Below are the code and all the weights of a small trained network. Each question names an input and a class and asks about switching units off, where a switched-off unit gives its printed mean instead of its output.

import numpy as np


def w(rows, s, z=0):
    codes = np.array(rows[::2]) - 128.0
    scale = np.full(codes.shape[1], s)
    scale[-1] = z or s
    return codes * scale


def f(y):
    return y / 2 * (1 + np.tanh(0.7978845608 * (y + 0.044715 * y**3)))


def log_softmax(a):
    a = a - a.max(-1, keepdims=True)
    return a - np.log(np.exp(a).sum(-1, keepdims=True))


def net(x, mask):
    res = np.array(x, float).reshape(1, 4) / 4 @ E
    y = f(res @ A[0][:, :-1].T + A[0][:, -1])
    res = res + np.where(mask, y, B[0][:, -1]) @ B[0][:, :-1]
    return log_softmax(res[-1] @ U[:, :-1].T + U[:, -1])


A, B = {}, {}
E = w([
[98,64,92,122,87,34,103],'x0',
[82,127,91,228,163,146,42],'x1',
[249,89,98,146,89,158,114],'x2',
[135,201,183,174,30,97,128],'x3',
],0.011)
A[0] = w([
[131,146,194,187,60,146,151,99],'N0',
[79,97,81,78,211,174,155,87],'N1',
[115,84,114,144,128,48,140,16],'N2',
[58,142,149,100,144,119,132,31],'N3',
[146,152,206,140,66,94,145,132],'N4',
[136,71,151,85,124,14,104,61],'N5',
[148,87,182,24,96,77,205,39],'N6',
[135,194,141,169,78,116,151,59],'N7',
[81,154,169,100,178,86,133,74],'N8',
[109,121,116,239,160,135,84,36],'N9',
[197,116,85,161,105,153,107,71],'N10',
[121,178,154,151,154,254,86,100],'N11',
[124,176,117,172,67,90,174,72],'N12',
[119,87,94,86,188,142,127,109],'N13',
[57,147,149,111,150,102,142,59],'N14',
[212,78,137,124,110,145,86,119],'N15',
[87,72,50,104,38,55,136,103],'N16',
[136,196,185,177,84,104,44,117],'N17',
[158,134,145,43,130,91,221,37],'N18',
[64,153,156,165,189,100,100,62],'N19',
[109,169,166,171,63,100,121,93],'N20',
[134,171,198,185,99,137,160,94],'N21',
[196,69,87,133,82,167,131,65],'N22',
[152,78,90,90,205,179,123,97],'N23',
[110,84,107,165,112,65,73,58],'N24',
[196,69,105,184,115,134,106,5],'N25',
[143,144,140,72,93,115,185,49],'N26',
[155,202,144,117,160,213,211,82],'N27',
[83,141,169,123,165,103,139,90],'N28',
[87,106,51,187,82,111,140,74],'N29',
[187,95,122,170,103,156,108,110],'N30',
],0.0089,0.0024)
B[0] = w([
[123,80,82,98,117,117,166,191],'N0',
[126,83,90,109,134,61,191,234],'N1',
[165,111,192,137,150,135,180,171],'N2',
[134,165,159,82,84,48,160,171],'N3',
[134,70,85,75,153,132,121,200],'N4',
[169,100,193,207,158,204,188,206],'N5',
[173,149,134,112,245,132,1,254],'N6',
[129,61,88,116,152,72,162,179],'N7',
[113,197,155,125,39,70,130,182],'N8',
[221,199,79,128,230,112,8,227],'N9',
[102,173,158,76,53,35,107,187],'N10',
[223,99,192,254,160,165,156,222],'N11',
[112,75,72,89,170,106,198,178],'N12',
[90,46,34,92,125,60,191,203],'N13',
[116,193,153,90,50,26,147,182],'N14',
[129,177,163,98,60,83,130,199],'N15',
[161,99,218,214,122,220,230,239],'N16',
[112,52,34,107,119,109,136,222],'N17',
[195,147,117,159,209,78,1,235],'N18',
[165,206,145,100,111,67,91,200],'N19',
[132,85,66,97,159,93,174,198],'N20',
[119,67,101,125,156,122,185,186],'N21',
[86,182,170,104,47,50,148,201],'N22',
[113,55,68,95,113,90,200,228],'N23',
[199,131,179,211,186,178,117,206],'N24',
[167,176,149,103,117,84,148,192],'N25',
[171,165,79,162,211,110,41,189],'N26',
[144,85,219,227,138,164,183,230],'N27',
[83,205,190,89,60,78,138,169],'N28',
[165,116,133,165,195,166,121,185],'N29',
[118,205,150,85,69,49,103,185],'N30',
],0.0065,0.0079)
U = w([
[102,44,23,83,136,95,193,105],'0',
[150,163,126,137,216,114,1,111],'1',
[138,105,252,212,142,169,198,104],'2',
[101,219,191,62,28,63,137,120],'3',
[100,113,134,109,120,170,114,250],'4',
[64,167,152,76,92,199,108,108],'5',
],0.011,0.015)

Each question gives the input, the list of numbers given to net, and the class t.
The units are the neurons (one row each of A and B). Each row of codes is followed by its name. A weight is (code - 128) times the scale printed after its matrix; where a second scale follows, it is the last column's (A, B and U).
mask holds one flag per neuron, in row order. A switched-off neuron (its flag False) gives its mean, the last column of its row in B, instead of its output. The means were averaged over made-up inputs and are rounded, as every weight is.
A unit's drop is (log p(t) with every unit on - log p(t) with that unit switched off) / (log p(t) with every unit on - log p(t) with every unit switched off).
The circuit of an input: a set's keep is (log p(t) with only the set's units on - log p(t) with every unit switched off) / (log p(t) with every unit on - log p(t) with every unit switched off). Starting from the 12 units with the biggest drops (on a tie, the unit counted first), units are removed one at a time, each time the one whose removal leaves the highest keep (on an exact tie, the one counted first), for as long as the keep stays at least 0.8.
units of the circuit, in order: the units of the circuit, biggest drop first
unit that matters most: the unit with the biggest drop
top k neurons: the k neurons with the biggest drops, biggest first
drop when u is switched off: that unit's drop, to one decimal
input [-6,3,0,-1], class 2: unit that matters most -> N11
input [5,3,0,5], class 0: top 4 neurons -> (N17 N20 N11 N27)
input [4,-7,6,3], class 1: top 2 neurons -> (N6 N18)
input [3,-8,-6,4], class 1: top 2 neurons -> (N6 N18)
input [1,-4,5,-2], class 3: units of the circuit, in order -> (N22 N15)
input [8,5,8,6], class 2: top 4 neurons -> (N16 N24 N29 N5)
input [-7,0,6,7], class 0: top 2 neurons -> (N17 N0)
input [8,3,-4,7], class 2: top 3 neurons -> (N16 N24 N5)
input [-3,-8,8,-4], class 1: top 3 neurons -> (N6 N18 N26)
input [-2,-2,-1,2], class 4: top 2 neurons -> (N16 N9)
input [-6,5,8,3], class 3: top 2 neurons -> (N10 N30)
input [5,-7,8,-3], class 3: top 2 neurons -> (N22 N15)
input [7,-2,-5,7], class 0: drop when N7 is switched off -> 0.1
input [-4,-6,-4,-5], class 1: units of the circuit, in order -> (N18)
input [8,-4,0,6], class 2: drop when N5 is switched off -> 0.3
input [-3,5,-4,-6], class 0: drop when N13 is switched off -> 0.2
